Below are the code and all the weights of a small trained network. Each question names an input and a target symbol and asks about switching units off, where a switched-off unit gives its printed mean instead of its output.

import numpy as np


def w(rows, s, z=0):
    codes = np.array(rows[::2]) - 128.0
    scale = np.full(codes.shape[1], s)
    scale[-1] = z or s
    return codes * scale


def norm(h):
    return h / np.sqrt((h * h).mean(-1, keepdims=True) + 1e-5)


def f(y):
    return np.maximum(y, 0)


def softmax(a):
    e = np.exp(a - a.max(-1, keepdims=True))
    return e / e.sum(-1, keepdims=True)


def log_softmax(a):
    a = a - a.max(-1, keepdims=True)
    return a - np.log(np.exp(a).sum(-1, keepdims=True))


def net(x, mask):
    ids = ['Σαζλμξω'.index(c) for c in x.split()]
    T = len(ids)
    res = E[ids] + P[:T]
    r = norm(res)
    for j in range(2):
        rows = slice(2 * j, 2 * j + 2)
        q, k, v = (r @ M[0][rows].T for M in (Q, K, V))
        z = softmax(np.where(np.tri(T) > 0, q @ k.T / 2**0.5, -1e9)) @ v
        o = O[0][rows]
        res = res + np.where(mask[j], z, o[:, -1]) @ o[:, :-1]
    y = f(norm(res) @ A[0][:, :-1].T + A[0][:, -1])
    res = res + np.where(mask[2:14], y, B[0][:, -1]) @ B[0][:, :-1]
    return log_softmax(norm(res)[-1] @ U[:, :-1].T + U[:, -1])


Q, K, V, O, A, B = {}, {}, {}, {}, {}, {}
E = w([
[101,85,150,132,76],'Σ',
[72,46,122,150,229],'α',
[125,124,72,4,244],'ζ',
[34,111,127,142,125],'λ',
[25,115,105,107,73],'μ',
[126,40,129,177,182],'ξ',
[122,130,110,83,48],'ω',
],0.013)
P = w([
[115,145,255,145,180],'0',
[117,131,84,123,196],'1',
[173,142,101,192,114],'2',
[109,28,165,60,128],'3',
[122,136,86,111,202],'4',
[175,139,101,190,117],'5',
[134,31,136,96,56],'6',
[117,137,81,110,204],'7',
[179,139,102,188,117],'8',
[139,28,134,94,59],'9',
[123,139,92,107,204],'10',
[180,141,108,192,114],'11',
],0.0098)
Q[0] = w([
[177,170,235,130,141],'H1',
[114,35,172,164,194],'H1',
[64,196,52,3,143],'H2',
[228,162,163,53,19],'H2',
],0.016)
K[0] = w([
[171,94,211,124,99],'H1',
[111,20,108,154,187],'H1',
[113,250,74,6,167],'H2',
[221,160,181,98,35],'H2',
],0.018)
V[0] = w([
[117,101,51,141,175],'H1',
[121,66,2,114,89],'H1',
[140,206,147,228,150],'H2',
[147,80,134,141,83],'H2',
],0.0095)
O[0] = w([
[179,179,211,88,126,253],'H1',
[222,147,205,131,79,240],'H1',
[253,161,186,1,126,17],'H2',
[111,146,153,47,161,89],'H2',
],0.0071,0.0067)
A[0] = w([
[41,85,191,133,105,25],'N1',
[62,100,228,55,149,90],'N2',
[110,110,125,87,187,83],'N3',
[210,51,113,158,49,164],'N4',
[231,61,120,199,146,159],'N5',
[110,45,131,74,77,210],'N6',
[157,146,153,204,216,81],'N7',
[139,94,154,100,164,252],'N8',
[190,187,90,135,152,112],'N9',
[84,254,94,134,111,218],'N10',
[186,141,190,162,132,81],'N11',
[136,198,40,53,33,98],'N12',
],0.0097,0.0034)
B[0] = w([
[75,71,100,86,252,199],'N1',
[62,215,28,151,79,218],'N2',
[119,91,223,147,148,208],'N3',
[136,57,48,108,88,226],'N4',
[71,216,118,132,160,225],'N5',
[138,194,233,64,85,232],'N6',
[165,153,125,55,64,223],'N7',
[182,55,102,142,48,255],'N8',
[67,146,53,185,141,187],'N9',
[241,140,182,183,99,181],'N10',
[83,83,181,137,221,185],'N11',
[24,132,148,148,254,150],'N12',
],0.011,0.0058)
U = w([
[2,98,98,82,142,132],'Σ',
[132,119,131,2,2,164],'α',
[220,75,75,47,154,171],'ζ',
[144,238,34,118,117,251],'λ',
[118,162,229,185,146,92],'μ',
[152,232,179,26,170,27],'ξ',
[137,99,84,200,24,86],'ω',
],0.011,0.0025)

Each question gives the input, a string of symbols that net reads in full, and the target symbol t.
The units are the heads (2 rows each of Q, K, V and O) and the neurons (one row each of A and B). Each row of codes is followed by its name. A weight is (code - 128) times the scale printed after its matrix; where a second scale follows, it is the last column's (O, A, B and U).
mask holds one flag per unit, heads first, then neurons. A switched-off unit (its flag False) gives its mean, the last column of its rows in O or B, instead of its output. The means were averaged over made-up inputs and are rounded, as every weight is.
A unit's drop is (log p(t) with every unit on - log p(t) with that unit switched off) / (log p(t) with every unit on - log p(t) with every unit switched off).
The circuit of an input: a set's keep is (log p(t) with only the set's units on - log p(t) with every unit switched off) / (log p(t) with every unit on - log p(t) with every unit switched off). Starting from the 12 units with the biggest drops (on a tie, the unit counted first), units are removed one at a time, each time the one whose removal leaves the highest keep (on an exact tie, the one counted first), for as long as the keep stays at least 0.8.
circuit, biggest first: the units of the circuit, biggest drop first
most important unit: the unit with the biggest drop
k most important neurons: the k neurons with the biggest drops, biggest first
heads that matter: for each layer, one digit per head in row order, 1 if its drop is at least 0.15 and else 0, layers parted by /
input ζ ζ ζ ζ Σ ξ ω, target Σ: circuit, biggest first : [H2, N1]
input μ ζ μ ζ ω, target ω: 2 most important neurons : [N4, N10]
input ω ζ ζ ζ ζ Σ ζ ζ ζ, target λ: heads that matter : 01
input ζ ζ Σ ζ α ζ Σ λ ζ λ ζ, target ζ: heads that matter : 00
input ζ ζ ζ Σ ζ λ, target μ: 3 most important neurons : [N11, N7, N6]
input α Σ ω, target Σ: circuit, biggest first : [N12]
input Σ μ ξ ζ ω α ζ α Σ ξ ξ, target ξ: 2 most important neurons : [N5, N7]
input α Σ μ ζ ξ ζ ζ μ α, target ξ: heads that matter : 00
input Σ ζ α Σ ω ζ μ ζ Σ ζ ξ, target ξ: heads that matter : 10
input ω ζ Σ ζ μ ξ ξ ξ ζ ζ μ Σ, target α: heads that matter : 01
input ζ μ Σ ζ, target α: 3 most important neurons : [N8, N2, N6]
input ξ ζ ξ ζ λ, target λ: heads that matter : 01
input Σ ω ω ζ λ ζ ω α, target α: heads that matter : 01
input λ ζ ζ Σ Σ Σ ζ ζ Σ μ, target Σ: heads that matter : 00
input ζ ξ Σ Σ α λ ζ ζ Σ ζ Σ, target Σ: most important unit : N11
input ζ ζ ζ ω μ ω ζ ζ ζ ζ ζ ξ, target ζ: heads that matter : 01
input ζ ζ ξ ω ζ ω ξ Σ λ, target μ: 2 most important neurons : [N10, N8]
input Σ μ μ ξ Σ μ Σ λ Σ ζ, target Σ: 3 most important neurons : [N7, N1, N10]
input ω Σ ω α ζ α, target ξ: 2 most important neurons : [N5, N7]
input ζ Σ ω Σ Σ μ λ, target Σ: 2 most important neurons : [N1, N7]
input Σ ξ Σ Σ ω α μ, target Σ: 3 most important neurons : [N1, N8, N7]
